[  9   9  20 -27  25 -51  16  13  11   2 -21 -21 -22   7  22  -6  -9  50
  17  14  39 -34  65  -3  18  35 -18  38 -13 -58  -7  16  22  -8]	Par
[ 24 -20  19  -3  12 -43  13   8  24  26 -14 -23 -26  17  26 -16 -23  31
  11 -19  17  -6  53 -10  15  14  -2  34  -5 -42  -8   8  20 -10]	veb
[  6 -19   5 -19   0 -39   8  18  -4  13  -3   0   1 -11 -24 -10   3  39
  12   6  14 -35  65  -3  12  30  -7  36 -10 -16   8  24  19  11]	nilud
[ 21 -15   6  28  51 -19  31   3 -12  50  26  -3 -13 -31  -3  -8 -36   6
 -17 -11 -23   2   3  17 -11 -12   0  39 -66 -14  43   1  17 -64]	Nudiz
[ 10  -6  -6  12  72  11  10  14   5  61   8  -2 -18 -29 -47   9 -30  17
 -27  22 -43 -16  10   1  -7  11 -57  26 -35 -19  48  25  41 -42]	Silig
[ 66  21  72  55  40 -19   4  23 -77  41 -17  75 -14  12  37  51  -7   0
 -20  15 -15 -23 -23  59  47  -4  -1  41   1 -32  -1 -24  14   2]	muba
[ 73  24  25  39 -11 -12  -3  -4 -49  44   7  48   0 -14   2  36  15   8
   7  -5  42   5  26  51  13 -30  25  47 -47 -11   5 -13  -7 -36]	nipe
[ 13  -4  10 -12  51 -14  25  19 -17  46 -10  -9 -14 -24 -60  26  -9  22
 -14  20 -27 -13  52  16   2 -41 -49  52 -86 -18  43   1  23 -43]	pebuz
[-42 -20  33  -5  69 -15  26  16   7  46 -31 -25 -16  24   9  -9 -34   9
 -20  14 -47  -7  47  14   0 -17 -72  72 -54 -25  36  17  66 -47]	buvam
[ -8  47 -34   3 -24  28  23 -72 -40 -24  68  56  29   6  48   4   8 -16
   6   9  45  41 -11  39 -17 -10 -20  41 -17   4  56  49 -30 -19]	nilud
[ 17 -22 -22  20  10  -5  23  17  16 -49  -5 -12   5 -16  36 -26  -9  16
  48   1 -24  31  -4  -7  18   2  16  16 -23  11   3  24  19 -24]	Nuf
[ 11 -16   4 -10 -32  15  19 -33 -36  -9  40  34  25  -1  14  30  23 -32
 -20  -8  38  21 -11  28 -14 -14   6  45 -37   0  32  20   1  -4]	Par
[ 26 -21  15  19  22 -35   0  30 -17  40 -20  -4 -20  35   4  -4   5  31
  -9  22   3 -24  12   6  -1  17 -27  41 -21 -37  26  13  27  -1]	buvam
[ 27   8  44  48 -15 -35  13   4 -49 -36  -1  31 -11  -2  24  90  17  20
  18   8  -3  36  23  53   2 -22  -7  21  -7 -50  34 -21   0 -42]	Nudiz
[ 28  10  34  43  16 -26   9   7 -55  17  -4  35  -5 -25  15  60  19  17
   4  -4   6   8  -1  50   5 -30  27  36 -28 -28  23 -31  13 -30]	Nudiz
[-23   6  25 -29  37 -35  21   7 -24  16 -23 -29 -35 -21 -20 -18 -20  12
 -21  22 -44   2  16  29   7 -26 -31  64 -73 -13  27   9  33 -64]	buvam
[ 14   6 -20  14  -8  29  30 -49 -64  17  53  57  31  10  29  21  13   4
 -10  11  28  31 -42  52  -6 -20 -39  48 -36 -12  71  45  -5 -12]	Nuf
[-10 -14 -10  41  19  -9  19  16  30 -43 -15 -28   0 -23  23 -34 -13  29
  12  14 -19  -7  26   6   1  11 -16   0  -1 -16   5  11  27  10]	Fasav
[ 15 -47  28  -2  34 -45  21  10  11  21 -11 -24 -20  14  23   3 -30  43
   1   9  32 -38  59  -1   4  44 -34  32  13 -52  -6   6  34  11]	Silig
[-21 -39  -6  24  -4 -15  17  19  60  -9 -18 -15  -3  46  21  -9 -12  28
  31  -5 -30  -3  63 -26  14  35 -46 -13  30   9  -2  13  20 -11]	Nuf
[  7 -13   4 -25 -43  19  32 -29 -51   9  41  42  34 -12   9  15   6 -23
 -23 -12  44  11  -2  36  -8 -33  -1  53 -52   5  34  34 -12 -13]	Par
[ 43  11  36  24   5 -10  24   9 -59   9 -22  41  -8 -10  11  61  16  20
  11  -1   3  15   7  41  12 -43 -19  51 -68 -23  27 -20  19 -31]	pebuz
[ 15  25 -28   6  91 -17   7  28 -20  19  21 -17  -5 -33 -52   8 -35 -24
 -39  22 -38 -35  -6  27  44  -3 -41  33 -11  -9  16  34  15 -15]	Par
[ 16 -30  25   1  12 -33  10  16  35  28  -9 -14 -15  36  17 -33 -10  20
   4   0   8 -36  65  -7  -8  21 -16  40  -7 -20   2   4  33   2]	nipe
[  0 -18  13  15 -39  39  31 -30 -39  12  30  55  28  18  28  29  34  -8
 -11  -6  13  27   5  37 -19 -28 -20  42 -37  25  65  22  -6  -9]	muba
[ 22  10  28  38 -24  -1  28  -8 -50  41 -15  55  18  -5  48  66   7  22
  37 -27  15  21   8  14  18 -26 -19  19 -35  13  11   2  -7 -53]	Nuf
[  0 -18  14  -9  53 -17  14   6 -31  40  -4  -8 -15  -5 -17  45  -5  32
  -9  45 -40   2  13  15  -9 -22 -29  48 -52 -18  45  -2  27 -43]	Nuf
[ -7 -26  26  11  47 -44  31  16  22  18 -23 -38 -13  12  31   3 -25  64
   6  -1  19 -24  68   9  -3   9 -53  30  10 -38  17   0  48  17]	veb
[  2 -48  16  61 -10 -10  73  -6  41 -27  53  16 -29 -11  26 -24 -13  13
   6 -15 -30   6  56  46 -62 -14 -48 -17 -28 -10  63   2  19 -62]	Nudiz
[  0 -18  15   8 -26  29  18 -37 -30  22  43  43  30  19  17  33  24 -19
 -27   0  15  31 -23  21 -39 -49 -12  39 -16  13  72  18   3   9]	veb
[-17  -3  12   8 -15  -8  39 -25 -38 -24  19  22  29 -21  21  -5  25 -29
   0   5  21  13  -3  34 -12 -42 -15  47 -41   6  39  38   4  -2]	buvam
[ 11   2  -3   3 -27   9  29 -49 -35  -8  37  18  35  28  13  41  14 -18
 -21  -6  46  46 -15  22 -11 -37 -16  60 -34  -6  56  28 -22  -3]	veb
[ 15  26  45  27 -14  19   5  -1 -75  38 -25  52   7 -28  20  87  41  29
  -2 -20  -1  27   2  40   8 -29  -6  44 -53 -13  43 -21  15 -27]	muba
[ 32 -30 -12  45 -48 -39  29  32 -39 -18  -3   1 -31  34  71  53 -21  18
 -10 -20 -33  -2  53  22  20  -4  -6  51   8 -71  -2  20 -37   1]	veb
[ 13 -39  21  -2  14 -17   3  21  -8   4 -16  -6  -7  32   7  17  -7  48
  21  13  32 -25  74   3  18  21 -30  56 -17 -38   9  12  18   4]	pebuz
[ 25  -8  13  -5  69  -5  26  10   9  96  -2 -22 -23 -10 -27  -2 -26   6
 -10 -13 -17 -19  20 -11 -39  -5 -71  25 -82  -2  37  16  48 -69]	nipe
[-29 -15  13 -52 -23  17  34 -49 -25 -20   3  -1  23  11  65  33  15 -22
  26 -22  72  25   4 -12 -22  -2  17  66 -64  26  -2  27  -2 -42]	Par
[ 39  49  32  30 -22 -18  -6 -37 -47  11  54  41 -13 -53  -5  22 -18  -7
 -42 -20 -21  38 -47  17 -13  13 -16 -15 -19 -25  54 -27  -4 -34]	nilud
[ 12 -26  20 -12  34 -29  23  25   4  16 -25 -12 -21  -4  -5 -13 -11  41
  26   2  15 -45  66  -3  16  22 -33  39 -39 -34  -5  17  30  -7]	pebuz
[ 28  21   6 -23  39  16   6 -25 -15  15  16  10 -11  13 -39  -6  20   7
  -4   1  23  45 -47  55 -23 -49   4  41 -70 -19  61 -13  44 -57]	Nudiz
[ 30 -23  14  30 -59 -14  22  -1 -63   4  -5   2   7 -51  16  61  29  28
   7 -35  36  14  39  38  -7 -48   7  26 -51 -35  13  -9 -10 -17]	Fasav
[  7 -10 -26  34  10  -3  31  18   2 -30  21   5   9 -27  13 -20 -22  20
   8   0 -27  -2  26  13  -3  14 -19  22 -20   0  30  29  15  -3]	nilud
[-31 -18   9  43  32   1   2  18  21   1  -7 -18   3   5  40  -9 -16  -3
   3   2 -40   8  21 -29 -12  24 -43  20  -6 -16  32  26  37 -14]	buvam
[ 66  22  25  28  -5 -13   7   9 -81  48 -10  50  -5 -18  42  59  21   5
  12 -18  15  11   0  47   9 -37   6  65 -54 -38  16   6  15 -32]	nipe
[ 43  12  28  14   1 -12  -6  10 -89  34  -9  34  -9 -30  16  44  22  20
  -4  12  11 -11 -35  46   2 -48   4  22 -17 -36  18   0  11   1]	Fasav
[ 31 -11   7 -12  43  -8   6  20   9  24   1 -18 -13   3 -56 -13 -23   5
 -12  28 -20  -3  34  31  -9 -32 -28  37 -50   4  23   4  31 -41]	nipe
[ 46  53  38  31  -7 -16  -7  -5 -40  13 -14  49   2  -5  31  39  41  20
  19  21  23  16  -3  31  -2 -38  29  42 -28  -3  24 -27   7 -18]	nipe
[ 24   3  30  41  -1  -9   9  -9 -62  39  -4  32   3 -35  31  41  11  35
  -7  12  28  -5   0  50 -10 -36  -4  17 -22 -16  21 -21   8  -5]	Fasav
[-16 -19  29   3  60 -47  14  24  11  19 -29 -12 -18 -13  19   4  -4  63
  28  38   8 -53 114   1  16  21 -30  52 -10 -45   3   4  37  13]	pebuz
[  0 -33  -4  54  35 -25   8  28  14 -30   9 -29  10  10  44 -39 -44   2
 -13  12 -20   3  27   8  13  15 -22  32  13 -42  15  19  27  28]	buvam
[  3 -40  34   8   3 -52  24  44   6  14 -16 -11 -14  -8  -6   0  11  55
  20 -11 -16 -26  80  14   7 -23   5  48 -23 -32  34  -2  37 -23]	Nudiz
[ -1 -30  -9  19   4 -16  23  34   5  10   6 -28   2 -44   5   4 -28  35
 -13 -32  -8 -23  55  -8   4  31 -39  14 -23 -36  19  21  26  -2]	Par
[ 43 -60 -23  26  79   8  14  32  27  29  53 -54  -3  27 -44  24 -48 -31
 -23   5 -52  24 -17 -45 -17   5 -64  33 -54  58  84  42  24 -92]	Par
[ 14   9  11 -36  41 -12  12  11  -8  38  -7 -21 -29 -14 -52  13  -7   9
 -36   0 -18  -9   6  17  -4 -18 -26  37 -67 -26  26 -11  39 -45]	Par
[ -6 -43  -3   0 -21  20  37 -31 -48 -17  33  18  40  12  20  31   3   0
  -3   2  23  31  -8  41  -9 -31 -20  55 -40  13  43  23   0  -8]	Nuf
[ 19   8  38  17  -2  11  15  14 -67  38 -23  26   7 -10  29  65  14  47
   6 -22  13  12  19  36  12 -38 -19  50 -47 -11  38 -12  12 -25]	muba
[  7 -22   5   2 -28   6  38 -42 -44   1  36  26  22  20  34  38  13 -20
 -19  -4  38  31  -2  44 -23 -55   0  61 -29   8  42  17 -16   0]	veb
[  7   4  -4 -25  69  -4  13   0  -1  51   6 -27 -15 -12 -49  -6 -34 -11
 -24  -2 -18  -5   8  12  10 -30 -27  45 -44  -9  19  25  23 -40]	veb
[-33 -30  17 -12 -26  25   6 -26 -37 -14  28   9  28  19  -6   6   3 -26
 -27  24  15  15   0  15 -27 -22 -10  60 -43   3  42  29 -13 -12]	buvam
[  0 -41  31  15   1 -50  16  18  21  18 -24 -31 -25  -1   3 -18  -2  59
  -6   7   0 -40  62  -1  -5  21 -26   9  -2 -30   8 -13  32   7]	Fasav
[ -4  -6  11  64  15   3  12  37  -8 -34 -11   9 -14  35  55  -9 -45  67
   4   1 -42 -25 -15  30  32  28 -47   8  41   1  16 -11  18  -2]	Nuf
[-30  -9 -36 -25 -40 -15  27 -31  39  -4 -24  -9  44  19  31 -19 -20  -7
  17 -12  47  38  66 -12  25  13  -7   9  12   0 -38  42 -14  38]	veb
[-11 -19  -2  13 -10  10  31  -7 -31 -20  28  40  10 -11  27   3  16 -24
   9  -5  -9   2  -2  45 -15 -38  25  39 -21   0  26  25  -2 -17]	Nudiz
[  7   8 -17 -11 -40 -20  33 -43 -57   4  38  32  -6  -4  41  25  44 -50
 -19   0  10 -14 -10  25 -30  -9   2  55 -37 -13  21  38 -36  -1]	nipe
[-11 -33   5  31  16 -11  20  27  26  -4  -6  -3 -10 -16  13  -6 -12  31
  12   2 -43 -10  67 -11   2  19 -45  20 -19 -14  33  12  34  -5]	pebuz
[-17  16   6 -30 -11  10  27 -22 -36 -13  15  28  37   2  17  21  11 -32
   0  -9  40   3   4  31  16 -45 -12  47 -16  14  10  32  -2  -3]	Par
[ 11  -9  -6 -17  54 -18  16   8   4  41   2 -34 -21  -9 -30  11 -25  11
 -31   1 -13   0  21  11   3   2 -34  42 -58  -9  26  -2  39 -48]	Par
[-26 -21  25 -57  11 -30  15  -1 -16  12 -13 -34 -15 -76 -46  20  -8  36
  -2  25 -10 -12  83 -11   7  -4  16  79 -74 -43  16  19  15 -52]	Silig
[ 40 -44  20  22  14 -20   9  17  -1  15  -9  -7 -24   3  31  13 -18  53
  22 -14  34  -8  48  12  16  27   0  50 -12 -28   4   1  34 -30]	Silig
[-33  -9   8  -7   6   1  27 -33 -45  -7  29  18  25 -10  18  44  50 -11
   9   3  20  11   3  23 -25 -39  12  75 -43   0  65  25   7 -24]	Nudiz
[ 26 -21  20   6 -17  40  26 -23 -51  -3  42  50  12 -11  32  23   8  -9
  12 -15  41   7 -14  33 -14 -40  10  67 -41  -2  42  35   0 -41]	Silig
[-19 -34 -13  44  26   0  16  27  21 -19   9 -23  15  -1  48   4 -38  19
 -14 -13 -19  -8  33  -8   9  40 -36  25  14   0  23  14  32  12]	Par
